Below are the code and all the weights of a small trained network. Each question names an input and a class and asks about switching units off, where a switched-off unit gives its printed mean instead of its output.

import numpy as np


def w(rows, s, z=0):
    codes = np.array(rows[::2]) - 128.0
    scale = np.full(codes.shape[1], s)
    scale[-1] = z or s
    return codes * scale


def f(y):
    return np.maximum(y, 0)


def log_softmax(a):
    a = a - a.max(-1, keepdims=True)
    return a - np.log(np.exp(a).sum(-1, keepdims=True))


def net(x, mask):
    res = np.array(x, float).reshape(1, 7) / 4 @ E
    y = f(res @ A[0][:, :-1].T + A[0][:, -1])
    res = res + np.where(mask, y, B[0][:, -1]) @ B[0][:, :-1]
    return log_softmax(res[-1] @ U[:, :-1].T + U[:, -1])


A, B = {}, {}
E = w([
[40,138,183,133,86,112,206,91,186,135],'x0',
[130,123,131,120,110,132,101,134,150,118],'x1',
[143,59,119,106,54,146,117,107,94,217],'x2',
[117,123,130,126,146,119,122,128,129,141],'x3',
[132,113,125,119,133,137,138,130,139,122],'x4',
[182,154,174,57,140,162,110,5,127,93],'x5',
[126,113,125,119,140,130,131,129,140,130],'x6',
],0.015)
A[0] = w([
[158,132,133,104,135,133,117,124,120,143,164],'n0',
[150,69,123,106,83,147,126,102,85,194,155],'n1',
[110,126,99,166,125,115,137,255,128,129,34],'n2',
[179,142,109,109,169,131,89,109,110,100,141],'n3',
[166,72,125,111,75,139,118,91,95,219,5],'n4',
[145,134,107,131,112,128,125,122,156,120,116],'n5',
[167,161,140,118,191,131,98,113,117,67,153],'n6',
[153,122,116,131,120,121,149,142,132,122,120],'n7',
[108,124,106,150,119,120,142,222,131,139,237],'n8',
[114,110,138,142,106,127,151,126,130,147,105],'n9',
[151,123,136,122,187,116,101,107,113,97,152],'n10',
[117,131,136,124,119,140,91,123,125,109,126],'n11',
[132,151,136,125,145,139,114,126,119,111,155],'n12',
[154,132,147,100,134,136,122,22,133,125,47],'n13',
[151,125,119,119,141,129,109,119,120,102,139],'n14',
[125,104,134,131,107,154,140,139,130,120,107],'n15',
[100,147,134,132,137,126,127,111,137,116,85],'n16',
[98,147,104,127,149,112,123,127,119,125,116],'n17',
[118,105,137,145,101,124,142,136,133,138,111],'n18',
[187,116,103,129,152,131,94,162,95,151,112],'n19',
[115,124,128,121,125,137,114,112,158,138,98],'n20',
[162,110,106,126,133,132,111,157,88,121,53],'n21',
[213,105,104,124,157,138,79,188,82,138,61],'n22',
[79,104,110,147,65,124,160,158,140,171,121],'n23',
[201,118,103,125,161,139,88,172,91,137,236],'n24',
[133,157,131,145,146,102,127,107,159,157,106],'n25',
[80,185,137,142,177,125,144,171,152,37,27],'n26',
[108,129,145,134,118,123,148,113,146,126,138],'n27',
[113,111,131,119,151,138,140,124,133,126,113],'n28',
[112,130,138,107,109,131,126,91,120,134,25],'n29',
[129,126,119,118,171,118,146,108,113,114,140],'n30',
[84,79,140,120,57,130,167,149,128,204,124],'n31',
[109,180,134,146,177,123,131,152,150,60,210],'n32',
[55,142,156,126,105,125,160,91,156,119,87],'n33',
[116,109,136,151,133,138,133,138,124,96,122],'n34',
[173,128,122,143,156,134,125,113,143,104,152],'n35',
[72,151,153,128,107,129,158,95,162,124,20],'n36',
[123,133,108,148,127,126,144,210,137,135,112],'n37',
[113,133,121,126,118,120,124,130,155,164,107],'n38',
[119,146,110,135,137,121,125,145,126,122,111],'n39',
],0.015,0.011)
B[0] = w([
[130,131,133,136,144,152,113,130,124,145,171],'n0',
[95,111,124,158,124,117,153,150,204,166,226],'n1',
[158,41,109,89,140,121,116,119,100,48,221],'n2',
[157,186,125,108,134,145,108,113,70,132,212],'n3',
[121,7,118,105,128,91,129,138,135,28,204],'n4',
[120,136,136,139,148,119,124,131,108,130,133],'n5',
[158,186,124,110,144,178,128,113,36,129,223],'n6',
[115,128,132,132,134,114,106,131,131,134,137],'n7',
[82,121,137,162,107,117,150,139,221,207,245],'n8',
[142,162,142,124,146,140,115,131,132,146,157],'n9',
[165,189,124,147,119,162,135,115,85,110,193],'n10',
[140,130,127,129,150,126,162,120,107,137,145],'n11',
[137,150,119,115,141,130,124,107,97,134,163],'n12',
[74,25,122,146,111,65,144,176,238,125,201],'n13',
[126,154,138,126,130,141,128,118,93,123,169],'n14',
[132,136,125,126,157,95,115,126,108,151,140],'n15',
[133,92,125,107,155,134,120,134,146,124,143],'n16',
[149,123,136,123,102,133,122,123,154,123,146],'n17',
[136,162,121,124,151,138,132,120,117,145,157],'n18',
[102,80,131,145,114,101,138,135,202,129,202],'n19',
[113,127,124,145,109,124,144,137,118,125,137],'n20',
[111,136,136,147,123,110,146,125,156,173,164],'n21',
[80,115,143,150,99,116,147,142,215,191,221],'n22',
[154,217,136,126,133,164,121,114,85,164,213],'n23',
[144,63,120,90,149,110,122,128,105,41,254],'n24',
[129,111,110,131,122,157,139,129,129,115,140],'n25',
[77,116,146,157,99,103,145,148,223,208,203],'n26',
[127,108,148,130,117,127,122,126,144,153,161],'n27',
[146,135,121,153,98,110,123,126,109,115,135],'n28',
[125,137,126,134,126,133,131,135,179,170,141],'n29',
[133,141,145,109,115,130,93,133,108,124,157],'n30',
[154,239,138,124,135,162,103,102,61,160,226],'n31',
[141,49,110,108,136,107,120,129,131,73,228],'n32',
[91,52,98,141,129,92,132,165,192,113,190],'n33',
[123,106,134,132,122,113,126,113,141,133,144],'n34',
[131,159,137,139,126,127,110,121,65,129,174],'n35',
[150,42,124,115,122,113,125,128,109,63,168],'n36',
[109,72,141,124,125,105,131,131,141,75,195],'n37',
[151,156,129,144,121,145,160,128,107,121,148],'n38',
[130,95,116,126,138,143,141,126,134,124,148],'n39',
],0.019,0.022)
U = w([
[119,61,109,80,130,119,121,130,91,10,246],'0',
[66,115,144,161,92,123,152,149,158,181,68],'1',
[159,214,153,108,146,203,101,80,38,161,101],'2',
],0.012,0.0014)

Each question gives the input, the list of numbers given to net, and the class t.
The units are the neurons (one row each of A and B). Each row of codes is followed by its name. A weight is (code - 128) times the scale printed after its matrix; where a second scale follows, it is the last column's (A, B and U).
mask holds one flag per neuron, in row order. A switched-off neuron (its flag False) gives its mean, the last column of its row in B, instead of its output. The means were averaged over made-up inputs and are rounded, as every weight is.
A unit's drop is (log p(t) with every unit on - log p(t) with that unit switched off) / (log p(t) with every unit on - log p(t) with every unit switched off).
The circuit of an input: a set's keep is (log p(t) with only the set's units on - log p(t) with every unit switched off) / (log p(t) with every unit on - log p(t) with every unit switched off). Starting from the 12 units with the biggest drops (on a tie, the unit counted first), units are removed one at a time, each time the one whose removal leaves the highest keep (on an exact tie, the one counted first), for as long as the keep stays at least 0.8.
units of the circuit, in order: the units of the circuit, biggest drop first
k most important neurons: the k neurons with the biggest drops, biggest first
drop when u is switched off: that unit's drop, to one decimal
input [4,6,3,-6,-3,5,5], class 1: 2 most important neurons -> [n24 n2]
input [1,-6,5,-6,4,3,4], class 1: most important neuron -> [n24]
input [-8,5,3,-2,-3,-2,4], class 1: 2 most important neurons -> [n22 n21]
input [7,-1,0,-1,-1,1,3], class 0: 3 most important neurons -> [n8 n36 n22]
input [0,1,-1,7,2,-7,-4], class 0: 4 most important neurons -> [n2 n22 n37 n1]
input [3,-6,4,7,-3,-8,-4], class 2: 2 most important neurons -> [n31 n23]
input [-8,3,6,0,1,-2,-4], class 1: 3 most important neurons -> [n22 n1 n21]
input [2,3,1,-2,2,1,0], class 1: 4 most important neurons -> [n24 n6 n2 n3]
input [5,5,6,-1,6,7,7], class 1: 3 most important neurons -> [n24 n1 n2]
input [1,-3,-2,-6,4,-3,-2], class 1: 3 most important neurons -> [n24 n4 n8]
input [-5,1,-2,-7,2,7,-1], class 2: 2 most important neurons -> [n6 n3]
input [0,-5,-2,0,1,7,6], class 2: 2 most important neurons -> [n4 n6]
input [2,-1,5,6,-4,0,-3], class 2: 2 most important neurons -> [n31 n13]
input [3,-8,6,-4,-1,-5,-7], class 2: units of the circuit, in order -> [n31]
input [3,4,8,-7,-2,7,5], class 1: 2 most important neurons -> [n1 n24]
input [4,2,7,-5,0,5,-4], class 1: 3 most important neurons -> [n1 n24 n2]
input [-5,-6,-2,-3,4,5,8], class 2: drop when n6 is switched off -> 0.2
input [7,-3,8,4,-3,-6,-2], class 2: drop when n23 is switched off -> 0.2
input [-6,3,-2,3,-7,4,4], class 2: drop when n22 is switched off -> 0.0
input [6,-5,8,-7,5,-6,6], class 2: units of the circuit, in order -> [n31]
input [-7,-1,-7,5,8,3,-3], class 2: drop when n6 is switched off -> 0.2
